Each row has a name. After each piece below comes the name of the row it's from, unless a question asks for something else. Each question is about the rows just above it. Places in a row count from 1.

k_927: [-33  73  61 -68  59  15  79 -64   4]
k_889: [-32  59  59 -68  59  12  59  42 -71]
k_265: [-51  58  82  45 -81  83  39  27 -24]
k_208: [-65   8  23 -84  86 -73 -43  23  84]
k_717: [  3  18 -55 -39  71 -48 -25 -84 -41]
k_7: [-70 -74  -4 -40  42 -41 -31 -17 -53]
k_91: [ 35  47 -55  79  17 -49  54 -65   4]
k_223: [-65   8  23 -84  86 -39 -43  23  84]
After [-32  59  59 -68  59], its row goes on with -> [ 12  59  42 -71]
key -> tag
[82] -> k_426
[12] -> k_450
[83] -> k_878
Join k_265 by its entry at place 6: -> k_878
Go on from [ 18 -55 -39  71] to the end of its row. -> [-48 -25 -84 -41]
Repeated in k_889: -> [59]
q: [-32  59  59 -68  59  12  59  42 -71] -> k_889

k_330: [ 76  -7 -73  47  55  53   6]
k_666: [-35 -54 -54 -35  92 -52 -23]
k_34: [ -3  -8 -73 -44 -54  38  46]
The rest of the row after [-3 -8]: -> [-73 -44 -54  38  46]
Table of tags by key:
[-7] -> k_28
[-54] -> k_939
[-73] -> k_324
[-55] -> k_59
[76] -> k_203
[-72] -> k_563
[-8] -> k_630
The tag of k_330, keyed by place 2: -> k_28
Which row holds [ -3  -8 -73 -44 -54  38  46]? -> k_34
q: [-35 -54 -54 -35  92 -52 -23] -> k_666
Which row holds these entries in another order? [ 46  -3  -8 -73 -44 -54  38] -> k_34
Go on from [ -8 -73] to the end of its row. -> [-44 -54  38  46]

k_32: [-36 -41  11  38  47  -3 -36 -11  20   0 -11  11 -39   9 -43 -31  30 -31
  -2   7 -23  28  52  -9 -36 -11 -12  13  36  22 -25 -40 -46  46  37  21
 -15 -14  43]
k_64: [-36 -40 -12  23  47  13 -49 -29   4 -64 -53  14 -62  40   2 -16 -30   5
  14 -27 -29   5  62  36   3 -40 -23 -36  49  -6   6 -13 -32  37  69  23
  54  -9  29]
k_149: [-36 -40 -12  23  47  13 -49 -29   4 -64 -53  14 -62  40   2 -16 -30   5
  14 -27 -29   5  62  36   3  28 -23 -36  49  -6   6 -13 -32  37  69  23
 -14  -9  29]
k_283: [-11   8 -10  33  32 -11 -18 -25  17 -22 -31  16  -5  44  -7   5  -2   1
   9 -34 -28  -9  24  36  11  21  -4   9  24  -2  25 -37 -18  26  28  18
  30  -1 -20]
k_976: [-26 -27  -6  21  37  14 -68 -31  17 -49 -46  24 -49  29  -9 -17 -15  -5
  18 -16 -39  18  79  26  -7  46 -25 -22  50   4  -5 -18 -39  44  65  26
 -15 -12  36]
k_713: [-29  -4 -10   7  19 -13  28 -32  70 -15 -12  48  31   0 -26 -10  -1   9
   9  -3  38 -14  39   2  19 -28  38   0  -4 -22 -17  58   6 -70  49  11
 -41 -10  25]
k_152: [ 39  30   9  58  25 -32  -4 -17  48  38   2  -3   0  28 -22   7  49 -15
 -41 -26 -28 -12 -10  -1   0 -13  19  38  -4   9  19 -70 -14   6 -10  11
  70 -10 -29]
k_801: [-36 -40 -12  23  47  13 -49 -29   4 -64 -53  14 -62  40   2 -16 -30   5
  14 -27 -29   5  62  36   3  28 -19 -32  50   5 -10 -12 -38  53  67  21
  44  -2 -24]
k_593: [-21  -3 -11  31  36  -2 -38 -32  30 -29 -31   5 -13  41   5  -2  -8   3
  11 -37 -27  -8  29  34   7   8 -14  -4  28  -9  28 -29 -16  27  35   3
  67  -9 -28]
k_805: [ -7  18  -4  46  26 -15   1 -32  38 -10 -19   2  -8  43  -7  21   8  -3
  -3 -38 -22 -14  12  31   5  -9   5   9  12  -2  32 -43 -18  16   7  20
 -14 -12  36]
Go on from [ 46 -25 -22] to the end of its row. -> [ 50   4  -5 -18 -39  44  65  26 -15 -12  36]
tags:
[46] -> k_248
[21] -> k_372
[17] -> k_632
[11] -> k_310
[20] -> k_566
[47] -> k_555
Look up the entry of k_32 at place 9 in the table: -> k_566
q: [ 39  30   9  58  25 -32  -4 -17  48  38   2  -3   0  28 -22   7  49 -15
 -41 -26 -28 -12 -10  -1   0 -13  19  38  -4   9  19 -70 -14   6 -10  11
  70 -10 -29] -> k_152
Put [-20  -1  30  18  28  26 -18 -37  25  -2  24   9  -4  21  11  36  24  -9
 -28 -34   9   1  -2   5  -7  44  -5  16 -31 -22  17 -25 -18 -11  32  33
 -10   8 -11] back in order: which row is it? -> k_283
Put [ 70 -10 -29  39  30   9  58  25 -32  -4 -17  48  38   2  -3   0  28 -22
   7  49 -15 -41 -26 -28 -12 -10  -1   0 -13  19  38  -4   9  19 -70 -14
   6 -10  11] back in order: which row is it? -> k_152

k_240: [22 39  5  7 19 39 23 41 18 11 17 18 26 -7  2 25]
k_447: [ 42  50  46  15   8   4  -4  33 -13  16  30  -2 -13  49 -18  -3]
k_865: [  5   8   1  18  -8 -16 -17  -2 -14  15   0 -26 -10  -3  -8 -22]
k_41: [-18 -17 -31 -24  21 -18  31 -11  60  59  39 -38  52 -57  46  29]
k_622: [  3   3 -15   7  19  38  23  -7 -10  59  39 -39 -23 -24 -22 -41]
k_526: [ 31  38   9  -6 -12 -44 -14  23  56  17 -30 -23   2 -16  -8 -19]
k_898: [-18  15  49  67 -47   6 -46  39  -9  59  39 -59 -36  42 -40 -61]
k_670: [-7 18 39 18  2 22 11 41 39 26 23 17 18 25  5  7]
k_736: [  3  -7 -20 -17  59 -36  47 -27 -17 -20 -33  40  47 -18  54  50]
Go on from [-9 59 39] to the end of its row. -> [-59 -36  42 -40 -61]
[25  5  7 -7 18 39 18  2 22 11 41 39 26 23 17 18] is which row reordered? -> k_670
After [ 7 19 39 23], its row goes on with -> [41 18 11 17 18 26 -7  2 25]
The rest of the row after [ 59  39 -39]: -> [-23 -24 -22 -41]

k_413: [ -9 -37  -2  -5  28 -23  -7 -14  38   9  19 -18 -13  38 -24  29   6 -19
 -22  24 -54 -13  38 -10  12 -22  13 -91 -12   8  40  12  -3   5  17 -30
 -11 -36 -11 -25 -17   0  -4 -12  -3 -13  -5   1   8 -57 -15  -6  -1   8
   6  20  17]
k_809: [ 12  -1   7  -1  -6   2 -19  -1  18  33 -23  43 -42  -6 -20  -9  31  35
 -10  -9 -34 -14  -1 -14 -16  30  24   8  -7  29   5   1  -3 -29 -37  55
  -8  -7  13 -16   3  14  14  12  29   3  -7 -23 -17 -57 -19  37  -1 -23
  17   2 -18]
k_558: [ 20 -25  -1 -25  32 -17   3  -9  34   2  21  -6 -12  20 -29  24  -4   0
 -24  19 -57  -4  28   1  26 -14  35 -11  -6  29  11  -3  22  -7  16 -22
  -1 -36   6 -35 -15   6 -13 -16 -11  -3   1 -19  16 -57 -10   2  -1  16
  33  24 -21]
k_116: [ 26 -16   5 -23  -1   0 -22 -20   8   1  31  -8   6  10  -8 -22  39 -16
 -19 -15 -11   0  -8 -20  -1  20 -11 -28  -2  24   0  -6   4  27   3 -20
   9   2  26 -12  22   6  66  12 -25  -9   2  11  10 -57  35 -12  -1  -2
  -4  -9 -15]
k_243: [-17   5   0  38  -1 -30  38   8 -15  17  -5  -3 -36 -54 -18 -23   9  -3
  -5  13  20 -24   1 -25 -12  24 -91 -10 -11  12 -11 -22  -4  19 -37  29
 -14 -22  17  12   8   7 -19  -6 -13  28  -2  -7  -9   6  40 -12   8 -57
  38 -13 -13]
Which row holds these entries in another order? [ 17  20   6   8  -1  -6 -15 -57   8   1  -5 -13  -3 -12  -4   0 -17 -25
 -11 -36 -11 -30  17   5  -3  12  40   8 -12 -91  13 -22  12 -10  38 -13
 -54  24 -22 -19   6  29 -24  38 -13 -18  19   9  38 -14  -7 -23  28  -5
  -2 -37  -9] -> k_413
After [-7 29], its row goes on with -> [  5   1  -3 -29 -37  55  -8  -7  13 -16   3  14  14  12  29   3  -7 -23
 -17 -57 -19  37  -1 -23  17   2 -18]

